Here is a tiny trained network, its code and every weight. The questions are about switching its units off for an input and a class, where a switched-off unit gives its printed mean instead of its output.

import numpy as np


def w(rows, s, z=0):
    codes = np.array(rows[::2]) - 128.0
    scale = np.full(codes.shape[1], s)
    scale[-1] = z or s
    return codes * scale


def f(y):
    return y / 2 * (1 + np.tanh(0.7978845608 * (y + 0.044715 * y**3)))


def log_softmax(a):
    a = a - a.max(-1, keepdims=True)
    return a - np.log(np.exp(a).sum(-1, keepdims=True))


def net(x, mask):
    res = np.array(x, float).reshape(1, 4) / 4 @ E
    y = f(res @ A[0][:, :-1].T + A[0][:, -1])
    res = res + np.where(mask, y, B[0][:, -1]) @ B[0][:, :-1]
    return log_softmax(res[-1] @ U[:, :-1].T + U[:, -1])


A, B = {}, {}
E = w([
[140,47,87,111,40,223,113,202,54,160,154,132],'x0',
[131,192,119,142,126,126,47,108,77,154,42,202],'x1',
[122,145,179,145,2,50,21,166,159,96,97,117],'x2',
[104,100,157,173,131,134,70,142,218,200,200,246],'x3',
],0.011)
A[0] = w([
[122,206,191,103,150,70,145,90,156,94,87,127,78],'n1',
[82,106,142,107,160,114,166,159,131,90,137,97,71],'n2',
[86,163,137,160,162,114,129,121,135,159,82,123,78],'n3',
[138,128,82,83,103,131,133,131,97,75,40,92,123],'n4',
[117,137,175,121,84,84,83,112,163,124,78,140,216],'n5',
[141,111,98,92,110,156,148,135,72,111,73,73,125],'n6',
[107,138,172,137,154,43,64,134,145,136,48,103,230],'n7',
[119,118,147,156,122,87,223,88,97,107,203,129,34],'n8',
[132,150,198,162,84,74,83,110,186,129,79,184,142],'n9',
[116,177,74,157,175,202,166,83,129,196,98,163,137],'n10',
[96,166,173,184,104,16,36,147,155,141,112,126,115],'n11',
[98,66,95,154,138,220,171,169,148,161,255,99,251],'n12',
[136,64,147,177,143,186,145,160,146,86,156,118,78],'n13',
[154,59,104,162,151,232,106,123,181,154,106,190,119],'n14',
[163,121,53,133,121,143,169,134,101,80,116,87,218],'n15',
[75,48,155,150,134,159,136,151,202,138,172,200,125],'n16',
[138,136,146,60,196,88,241,115,165,131,89,57,153],'n17',
[137,150,126,131,164,156,234,96,175,39,108,106,130],'n18',
[141,128,95,94,37,202,149,187,98,92,66,100,119],'n19',
],0.0091,0.0029)
B[0] = w([
[131,190,96,182,110,106,159,107,124,39,141,124,210],'n1',
[112,88,136,134,157,140,83,92,167,107,99,95,162],'n2',
[128,172,97,147,101,129,207,113,89,82,143,179,153],'n3',
[142,139,127,139,91,127,162,145,110,89,73,58,195],'n4',
[73,172,140,184,137,151,158,228,175,122,82,79,214],'n5',
[70,134,85,93,163,150,128,159,83,102,86,91,194],'n6',
[63,170,133,191,61,63,104,150,102,36,152,109,220],'n7',
[169,112,142,115,159,88,112,150,139,111,212,82,173],'n8',
[41,163,185,153,84,86,88,184,169,69,130,198,237],'n9',
[132,160,3,142,173,129,84,156,178,159,110,193,185],'n10',
[81,193,224,188,115,145,92,197,180,52,132,118,253],'n11',
[144,58,152,76,145,139,21,191,155,249,190,106,250],'n12',
[127,115,113,54,117,80,102,166,157,172,140,96,167],'n13',
[196,134,137,150,134,109,158,106,107,239,107,186,190],'n14',
[104,117,98,82,162,133,83,121,120,99,78,73,195],'n15',
[137,89,172,71,89,190,150,191,158,184,162,184,216],'n16',
[156,66,82,150,195,69,167,25,148,54,208,36,236],'n17',
[203,104,112,157,196,76,80,78,132,87,162,79,214],'n18',
[101,105,108,56,77,177,134,185,42,133,75,82,198],'n19',
],0.0079,0.016)
U = w([
[155,47,182,83,77,195,119,150,162,200,176,174,19],'0',
[186,140,66,150,175,124,157,91,200,145,197,190,52],'1',
[156,177,34,142,177,173,129,109,128,191,64,255,178],'2',
[126,116,53,72,104,203,132,158,47,105,16,35,173],'3',
[163,156,138,104,147,140,161,110,116,121,151,110,5],'4',
[69,193,198,186,84,110,113,164,190,61,93,144,225],'5',
[150,154,97,161,171,80,189,7,119,37,111,65,119],'6',
[153,63,104,98,213,115,112,106,168,124,185,33,192],'7',
],0.0084,0.0028)

Each question gives the input, the list of numbers given to net, and the class t.
The units are the neurons (one row each of A and B). Each row of codes is followed by its name. A weight is (code - 128) times the scale printed after its matrix; where a second scale follows, it is the last column's (A, B and U).
mask holds one flag per neuron, in row order. A switched-off neuron (its flag False) gives its mean, the last column of its row in B, instead of its output. The means were averaged over made-up inputs and are rounded, as every weight is.
A unit's drop is (log p(t) with every unit on - log p(t) with that unit switched off) / (log p(t) with every unit on - log p(t) with every unit switched off).
The circuit of an input: a set's keep is (log p(t) with only the set's units on - log p(t) with every unit switched off) / (log p(t) with every unit on - log p(t) with every unit switched off). Starting from the 12 units with the biggest drops (on a tie, the unit counted first), units are removed one at a time, each time the one whose removal leaves the highest keep (on an exact tie, the one counted first), for as long as the keep stays at least 0.8.
units of the circuit, in order: the units of the circuit, biggest drop first
k most important neurons: the k neurons with the biggest drops, biggest first
drop when u is switched off: that unit's drop, to one decimal
input [-2,-7,4,8], class 0: units of the circuit, in order -> (n16)
input [-7,-1,-1,2], class 6: units of the circuit, in order -> (n17; n12)
input [-5,0,-6,8], class 1: 2 most important neurons -> (n10; n19)
input [-4,6,-6,-1], class 6: 3 most important neurons -> (n12; n16; n17)
input [7,7,-7,8], class 2: 2 most important neurons -> (n10; n14)
input [6,2,-1,0], class 3: 2 most important neurons -> (n19; n16)
input [-1,6,-7,-2], class 2: 2 most important neurons -> (n10; n7)
input [-1,3,-2,-7], class 6: 4 most important neurons -> (n17; n12; n16; n18)
input [1,8,-2,8], class 2: 2 most important neurons -> (n14; n10)
input [7,-8,6,-2], class 3: drop when n19 is switched off -> 0.2
input [8,-8,8,-1], class 3: drop when n19 is switched off -> 0.9
input [3,-2,-3,7], class 0: drop when n3 is switched off -> 0.0
input [3,8,4,-6], class 3: drop when n19 is switched off -> 0.1
input [-1,8,-5,-3], class 2: units of the circuit, in order -> (n10)
